Here is a tiny trained network, its code and every weight. The questions are about switching its units off for an input and a class, where a switched-off unit gives its printed mean instead of its output.

import numpy as np


def w(rows, s, z=0):
    codes = np.array(rows[::2]) - 128.0
    scale = np.full(codes.shape[1], s)
    scale[-1] = z or s
    return codes * scale


def f(y):
    return np.maximum(y, 0)


def log_softmax(a):
    a = a - a.max(-1, keepdims=True)
    return a - np.log(np.exp(a).sum(-1, keepdims=True))


def net(x, mask):
    res = np.array(x, float).reshape(1, 7) / 4 @ E
    y = f(res @ A[0][:, :-1].T + A[0][:, -1])
    res = res + np.where(mask, y, B[0][:, -1]) @ B[0][:, :-1]
    return log_softmax(res[-1] @ U[:, :-1].T + U[:, -1])


A, B = {}, {}
E = w([
[120,136,67,16,128,161,168,194],'x0',
[175,64,202,136,114,196,143,66],'x1',
[192,51,54,157,182,126,215,89],'x2',
[157,159,157,95,178,213,209,153],'x3',
[73,177,203,60,161,151,68,74],'x4',
[153,181,87,90,118,79,96,147],'x5',
[152,88,34,129,85,150,1,75],'x6',
],0.0089)
A[0] = w([
[98,155,49,90,114,115,72,113,179],'n1',
[154,180,183,84,90,158,148,157,172],'n2',
[154,76,183,121,166,171,130,113,194],'n3',
[124,157,154,174,117,97,106,92,158],'n4',
[196,69,98,196,80,142,91,79,161],'n5',
[178,87,114,128,161,114,206,135,244],'n6',
[150,48,141,135,174,154,150,90,203],'n7',
[105,112,85,136,182,51,211,172,229],'n8',
[165,67,157,105,162,170,157,83,166],'n9',
[147,135,146,111,180,180,164,97,212],'n10',
[69,180,102,85,120,105,84,136,250],'n11',
[100,145,81,118,174,83,161,206,193],'n12',
[66,138,114,77,155,134,68,123,180],'n13',
[137,155,167,76,193,99,184,219,253],'n14',
[159,96,87,103,105,119,76,93,214],'n15',
[244,53,40,160,91,134,57,94,202],'n16',
[115,193,160,94,130,161,82,150,151],'n17',
[104,95,62,141,133,122,172,173,220],'n18',
[93,220,139,42,99,132,95,156,208],'n19',
[132,135,138,96,118,168,194,100,224],'n20',
[122,181,147,58,82,146,172,167,194],'n21',
[61,175,217,198,142,170,120,91,230],'n22',
[85,134,147,233,114,116,93,97,234],'n23',
[108,133,190,198,142,135,154,93,167],'n24',
[144,110,49,153,79,71,72,123,249],'n25',
[75,143,109,112,143,143,6,139,214],'n26',
[89,125,177,81,122,148,159,162,94],'n27',
],0.011,0.003)
B[0] = w([
[66,112,170,55,50,240,78,67,203],'n1',
[145,151,79,204,206,106,35,254,186],'n2',
[187,35,136,52,191,70,117,154,193],'n3',
[96,125,214,131,136,78,118,107,175],'n4',
[57,17,115,228,119,122,156,157,220],'n5',
[149,113,47,134,106,138,220,138,200],'n6',
[155,11,69,91,95,79,221,98,200],'n7',
[167,218,91,140,60,144,220,85,199],'n8',
[186,28,24,92,177,92,135,142,199],'n9',
[191,103,55,77,172,109,151,141,191],'n10',
[51,210,175,60,130,215,120,89,206],'n11',
[101,210,99,96,46,189,217,206,191],'n12',
[112,132,200,12,127,159,87,102,191],'n13',
[208,214,73,158,111,147,143,211,217],'n14',
[44,75,104,144,79,131,139,126,198],'n15',
[62,14,118,201,17,129,93,171,252],'n16',
[98,176,159,115,219,129,54,188,194],'n17',
[166,126,141,115,50,146,166,160,182],'n18',
[63,195,92,107,219,186,51,134,224],'n19',
[167,119,27,76,196,72,136,118,183],'n20',
[158,191,84,144,188,146,63,176,194],'n21',
[191,149,206,145,206,59,134,90,226],'n22',
[111,133,251,178,126,61,214,41,206],'n23',
[174,132,167,119,137,61,185,99,194],'n24',
[50,62,177,200,24,218,138,128,222],'n25',
[48,87,210,63,144,145,90,115,223],'n26',
[143,154,104,154,156,68,97,135,177],'n27',
],0.0065,0.015)
U = w([
[122,110,244,175,189,15,163,90,161],'0',
[150,221,46,148,46,158,207,166,253],'1',
[3,109,152,17,121,204,65,96,2],'2',
[190,2,46,40,190,86,160,126,189],'3',
[38,35,103,252,46,145,107,146,153],'4',
[104,191,103,132,246,132,37,202,54],'5',
],0.0071,0.00054)

Each question gives the input, the list of numbers given to net, and the class t.
The units are the neurons (one row each of A and B). Each row of codes is followed by its name. A weight is (code - 128) times the scale printed after its matrix; where a second scale follows, it is the last column's (A, B and U).
mask holds one flag per neuron, in row order. A switched-off neuron (its flag False) gives its mean, the last column of its row in B, instead of its output. The means were averaged over made-up inputs and are rounded, as every weight is.
A unit's drop is (log p(t) with every unit on - log p(t) with that unit switched off) / (log p(t) with every unit on - log p(t) with every unit switched off).
The circuit of an input: a set's keep is (log p(t) with only the set's units on - log p(t) with every unit switched off) / (log p(t) with every unit on - log p(t) with every unit switched off). Starting from the 12 units with the biggest drops (on a tie, the unit counted first), units are removed one at a time, each time the one whose removal leaves the highest keep (on an exact tie, the one counted first), for as long as the keep stays at least 0.8.
units of the circuit, in order: the units of the circuit, biggest drop first
unit that matters most: the unit with the biggest drop
k most important neurons: the k neurons with the biggest drops, biggest first
drop when u is switched off: that unit's drop, to one decimal
input [-7,-1,-8,0,-2,-2,5], class 0: units of the circuit, in order -> [n23]
input [4,0,0,-2,0,-8,-5], class 1: units of the circuit, in order -> [n14, n8]
input [-3,-1,-8,-1,1,-8,-8], class 0: 3 most important neurons -> [n22, n23, n24]
input [5,5,-4,-6,-1,-7,-2], class 0: 2 most important neurons -> [n10, n6]
input [8,0,0,7,2,-4,-5], class 5: 2 most important neurons -> [n2, n21]
input [-6,1,7,-1,8,-4,3], class 0: 3 most important neurons -> [n23, n22, n4]
input [-5,-8,-3,0,-2,7,-6], class 1: 2 most important neurons -> [n12, n8]
input [7,8,-3,4,-3,4,-5], class 5: 2 most important neurons -> [n2, n21]
input [-2,7,-7,7,-7,-4,5], class 3: 2 most important neurons -> [n25, n3]
input [-8,3,3,5,2,0,-4], class 3: drop when n9 is switched off -> 0.1
input [-7,7,-3,6,6,8,1], class 0: drop when n22 is switched off -> 0.4
input [-5,-2,6,2,5,7,6], class 4: drop when n16 is switched off -> 0.1
input [8,4,0,1,-5,3,3], class 4: drop when n16 is switched off -> 0.6
input [3,-8,0,1,1,0,-3], class 1: unit that matters most -> n12
